Here is a tiny trained network, its code and every weight. The questions are about switching its units off for an input and a class, where a switched-off unit gives its printed mean instead of its output.

import numpy as np


def w(rows, s, z=0):
    codes = np.array(rows[::2]) - 128.0
    scale = np.full(codes.shape[1], s)
    scale[-1] = z or s
    return codes * scale


def norm(h):
    return h / np.sqrt((h * h).mean(-1, keepdims=True) + 1e-5)


def f(y):
    return np.maximum(y, 0)


def log_softmax(a):
    a = a - a.max(-1, keepdims=True)
    return a - np.log(np.exp(a).sum(-1, keepdims=True))


def net(x, mask):
    res = np.array(x, float).reshape(1, 8) / 4 @ E
    u = 0
    for l in range(2):
        y = f(norm(res) @ A[l][:, :-1].T + A[l][:, -1])
        res = res + np.where(mask[u : u + 4], y, B[l][:, -1]) @ B[l][:, :-1]
        u += 4
    return log_softmax(norm(res)[-1] @ U[:, :-1].T + U[:, -1])


A, B = {}, {}
E = w([
[147,128,170,127,125,133,148],'x0',
[162,87,124,94,146,109,222],'x1',
[206,95,119,253,156,132,133],'x2',
[135,134,153,120,136,129,135],'x3',
[109,120,146,146,160,141,137],'x4',
[102,112,70,137,84,154,144],'x5',
[130,128,142,128,112,125,132],'x6',
[172,36,158,71,118,159,88],'x7',
],0.0038)
A[0] = w([
[120,108,36,159,95,225,157,209],'L0N0',
[147,76,188,127,112,203,39,64],'L0N1',
[188,18,174,64,114,131,3,146],'L0N2',
[122,162,192,162,68,124,19,5],'L0N3',
],0.0049,0.0024)
B[0] = w([
[158,95,244,59,144,131,31,221],'L0N0',
[109,224,27,216,20,127,107,193],'L0N1',
[11,119,64,137,34,253,184,252],'L0N2',
[87,179,45,150,101,239,83,182],'L0N3',
],0.0047,0.0041)
A[1] = w([
[72,163,91,191,160,170,151,253],'L1N0',
[72,246,142,180,149,18,144,80],'L1N1',
[213,50,114,14,210,81,250,150],'L1N2',
[50,128,164,2,151,193,72,193],'L1N3',
],0.0046,0.0023)
B[1] = w([
[108,98,209,53,102,137,150,234],'L1N0',
[150,93,70,60,59,157,166,192],'L1N1',
[85,192,100,153,133,172,2,206],'L1N2',
[207,108,169,67,116,105,66,254],'L1N3',
],0.0069,0.0048)
U = w([
[154,148,119,113,90,166,108,212],'0',
[56,79,49,75,61,163,239,146],'1',
[210,98,137,98,156,132,70,150],'2',
[151,104,136,118,121,162,92,104],'3',
[2,204,3,160,167,184,47,4],'4',
[136,107,156,116,156,132,150,103],'5',
[157,114,152,122,148,106,106,61],'6',
[234,40,129,147,189,61,141,172],'7',
],0.0042,0.0024)

Each question gives the input, the list of numbers given to net, and the class t.
The units are the neurons (one row each of A and B). Each row of codes is followed by its name. A weight is (code - 128) times the scale printed after its matrix; where a second scale follows, it is the last column's (A, B and U).
mask holds one flag per neuron, layer by layer. A switched-off neuron (its flag False) gives its mean, the last column of its row in B, instead of its output. The means were averaged over made-up inputs and are rounded, as every weight is.
A unit's drop is (log p(t) with every unit on - log p(t) with that unit switched off) / (log p(t) with every unit on - log p(t) with every unit switched off).
The circuit of an input: a set's keep is (log p(t) with only the set's units on - log p(t) with every unit switched off) / (log p(t) with every unit on - log p(t) with every unit switched off). Starting from all 8 units, units are removed one at a time, each time the one whose removal leaves the highest keep (on an exact tie, the one counted first), for as long as the keep stays at least 0.8.
units of the circuit, in order: the units of the circuit, biggest drop first
unit that matters most: the unit with the biggest drop
k most important neurons: the k neurons with the biggest drops, biggest first
k most important neurons of layer l: the k neurons of layer l with the biggest drops, biggest first
drop of u: that unit's drop, to one decimal
input [-4,2,7,3,-6,0,2,7], class 1: 2 most important neurons => L0N2, L1N3
input [8,8,2,-2,-8,5,-6,-5], class 4: 2 most important neurons of layer 1 => L1N2, L1N3
input [-3,0,3,-2,-6,-8,-1,-8], class 1: unit that matters most => L1N1
input [6,2,6,0,0,-4,-3,6], class 1: 2 most important neurons => L0N2, L1N3
input [8,5,-7,-1,2,8,-6,-2], class 2: 2 most important neurons => L1N3, L0N2
input [-6,-4,8,3,8,-2,-2,8], class 1: units of the circuit, in order => L0N2, L1N3, L1N2
input [-4,-4,-1,-5,-2,6,-3,-1], class 2: 2 most important neurons of layer 0 => L0N0, L0N2
input [-1,3,3,4,-6,-2,-4,6], class 1: 2 most important neurons of layer 0 => L0N2, L0N0
input [-7,6,6,6,5,-3,7,8], class 1: drop of L1N3 => 0.3
input [-1,-1,-3,-7,-7,7,-4,-4], class 2: drop of L0N2 => 0.2
